(in the rows, 128 means zero)
Both labels of each row
[149 126 147 113 139 139 105 113 113 151 134  84 147 119 151 105 140  95
 135 132 124 146 122 105 128 108 128 110 149 149 124 130 109 124 114 155
 146 131 126 133 132 123 135 121 128 119 132 112 137  69 126 144 137] | J215, H
[129 135 116 118 118 141 108 137 109 158 141 107 141 113 134 174 131 153
 122 128 130 150 124 140 136  97 107 113 173 131 106 129 118 130 114 103
 117 115 133 140 129 102 130 117 140 131 112 117 118 117 187  96 166] | J261, L
[127 132 113 140 136 124 115 128 104 154 135 115 138 133 140 122 118 147
 116 124 126 102 132 132 140 108 116 121 170 119 113 136 127 135 117 138
 143 114 122 136 120 121 129 117 144 136 112 120 125 100 144 133 135] | J215, L
[134 182 137 119 147 140  96 122  59 208 140  68 154 108 193  45 110  73
 138 112 136 140 142  87 137  85 110 113 181 159 121 134  95 120  88 209
 135 120 100 145 152  82 138 109 123 129  93 101 168  23 147 141 158] | J215, H
[139 148 133 124 125 129 105 128 107 195 141  98 145 109 146 140 102 146
 125 136 132 162 129 116 132  94  90 132 170 134  96 133 126 121 114 122
 129 119 146 136 135 101 129 114 129 129 115 124 145 119 197 112 168] | J261, L
[ 90 140  96 139 135 130 129 146  96 137 125 155 120 126 155 123 114 148
 127 119 150 105 134 127 143 110 123 126 156 118 124 131 135 140 105 162
 110 114 111 142 117 117 116 127 129 138 107 109 128  93 144 116 140] | J215, Z
[143 153 145 132 144 137 108 129 105 171 136  87 150  73 159  86 126  88
 137 132 130 163 126  98 136 104 126 119 168 152 124 133 104 120 107 181
 148 125 120 139 124 108 134 114 121 124 107 122 148  50 125 147 144] | J215, H
[120 173 117 148 142 124 110 138  85 192 137  97 145 102 171 111 102 122
 131 135 132 153 132 113 144  98  98 117 185 134 110 133 105 126  96 172
 141 113 119 134 124 101 128 108 115 143  98 120 148  74 180 126 169] | J215, L
[132 162 120 143 138 127 113 122  94 204 144 101 149 113 154  96  99 127
 123 137 126 138 128 108 139 102 103 119 169 134 100 128 107 125 104 175
 148 117 120 134 119 101 128  75 121 134 109 131 154  97 170 107 166] | J215, L
[140 139 152 121 128 139 120 121  97 142 138  84 151 132 159  84 144  58
 139 135 122 144 138 104 109 122 143 121 149 157 146 131  84 140  99 186
 132 158 122 140 124 112 137 128 118 119 117 110 150  35  96 150 108] | J215, H
[128 147 127 113 133 130 110 137  95 179 143  97 156 114 142 122 126 106
 130 124 117 136 146 120 126 107 115 114 167 142 117 139 113 135 100 152
 135 120 121 133 122 111 130 121 136 134 116 125 131 104 159 132 133] | J215, C
[148 130 156 113 143 140 118 103 118 133 127 112 136 120 152  60 135  88
 145 125 133 129 134  94 128 116 134 127 104 152 134 130 114 126 121 173
 145 142 117 136 124 120 144 119 111 116 125 121 156  74  89 147 129] | J215, H
[127 140 126 165 130 128 119 130 116 156 127 113 128 119 144 111 109 147
 103 118 141 121 120 123 139 119 116 121 158 121 119 127 123 125 110 146
 147 110 114 128 117 119 128 120 128 140 105 126 136 103 140 133 131] | J261, L
[150 130 144 158 136 140 124 121 127 116 127 103 125 127 140 127 145 105
 136 135 128 154 106 117 138 133 135 125 142 141 136 125 116 136 136 159
 143 127 128 127 121 124 137 122 123 132 118 117 111  87 112 137 134] | J215, H
[123 168 118 133 135 134 101 142  73 213 146  79 170 109 171 105 114  96
 130 136 126 151 139 110 137  91 108 107 203 137 110 136  93 128  80 177
 143 123 118 145 121  98 130 123 131 132  95 111 146  53 179 127 166] | J215, C
[114 141 116 147 128 125 123 129 112 151 131 118 119 116 142 129 112 151
 126 122 136 127 120 123 133 111 113 132 156 128 120 130 124 123 123 134
 136 119 121 140 135 113 126 115 127 135 109 118 116 110 152 115 151] | J215, L
[140 142 141 136 138 131 109 127  98 148 134  90 149 122 158 105 133  93
 141 135 133 149 148 114 129 110 128 119 165 154 134 134  98 132 101 167
 141 131 135 135 128 110 127 122 118 133 107 110 136  53 124 129 136] | J215, H
[128 173 126 140 154 134 106 135  82 210 139  88 140  98 179  87  95 117
 138 136 133 152 134 105 145  87 106 115 187 136 100 135  98 122 100 179
 141 111 111 137 116  86 133 109 114 137  95 113 157  65 181 123 171] | J215, L
[130 128 126 116 143 131 108 117 104 165 138 118 144 113 148  95 116 140
 125 125 143  94 130 119 132 105 119 121 143 130 112 124 129 134 121 147
 128 120 124 141 130 114 129 125 124 125 119 125 140 107 136 129 142] | J261, Z
[102 158 116 103 134 133 109 134  71 198 129 137 135 110 174  74  98 137
 128 133 157  95 139 108 147  94  99 121 143 128  99 127 130 122 103 151
 112 117 104 154 121  88 120 119 119 154 106 150 166 101 180 101 174] | J261, Z
[151 166 144 128 136 121 117 127 113 234 140  86 162 118 148  86 100  76
 136 131  86 174 151  92 138 122 115 122 140 132 106 132 104 107 104 176
 153 129 136 117 127 126 139 115 114 117 131 143 170 110 177 149 143] | J587, H
[148 158 158 108 128 158 107 117 109 178 134  95 145 128 165 106 119 101
 144 139 124 171 126 105 137  97 107 118 132 148  97 125 103 101 114 155
 126 130 132 125 125  87 139 119 114 122 118 122 160  98 166 111 174] | J261, H
[ 93 164 116  98 135 122 121 140 105 202 130 145 141 119 150  54  80 137
 131 128 142  88 149 111 131 106 106 130 120 122  96 131 123 111  96 153
 113 121 121 141 125 115 129 125 112 132 126 131 167 155 194 124 157] | J587, Z
[122 159 113 127 129 123 115 131 102 201 149 101 140 107 156  98  96 123
 125 123 121 121 142  98 152 106 110 122 170 119 108 137 113 114  93 160
 144 120 118 135 113 112 124 120 132 136 115 131 157 105 179 136 151] | J261, L
[127 210 130 117 149 133  86 141  53 252 152  76 165  92 199  68  71 106
 138 141 121 187 148  87 155  62  76 107 201 143  69 140  75  98  73 200
 141 119 120 144 126  64 133  95 116 139  95 123 192  56 245 106 211] | J261, L
[147 138 150 132 136 144 103 102 105 169 138  88 146 117 159  79 128 111
 123 129 139 128 124 105 132  98 116 115 157 145 111 134 112 127 118 169
 157 129 119 134 126 103 136 120 127 128 132 121 143  66 122 153 145] | J63, H
[116 174 124 139 136 136 112 141  89 190 138  89 148 120 152 105 106 102
 134 134 113 150 139 118 137 106 115 118 186 141 120 146 101 133  92 168
 137 122 118 132 121 114 125 125 122 141 101 113 145  70 169 131 141] | J215, C
[130 142 125 156 136 124 123 129 110 172 137  93 145 123 140 104 112 120
 122 127 114 126 130 116 132 125 118 124 167 131 120 134 112 135 109 143
 165 112 124 129 117 127 128 124 145 131 118 127 146  86 136 148 127] | J215, C
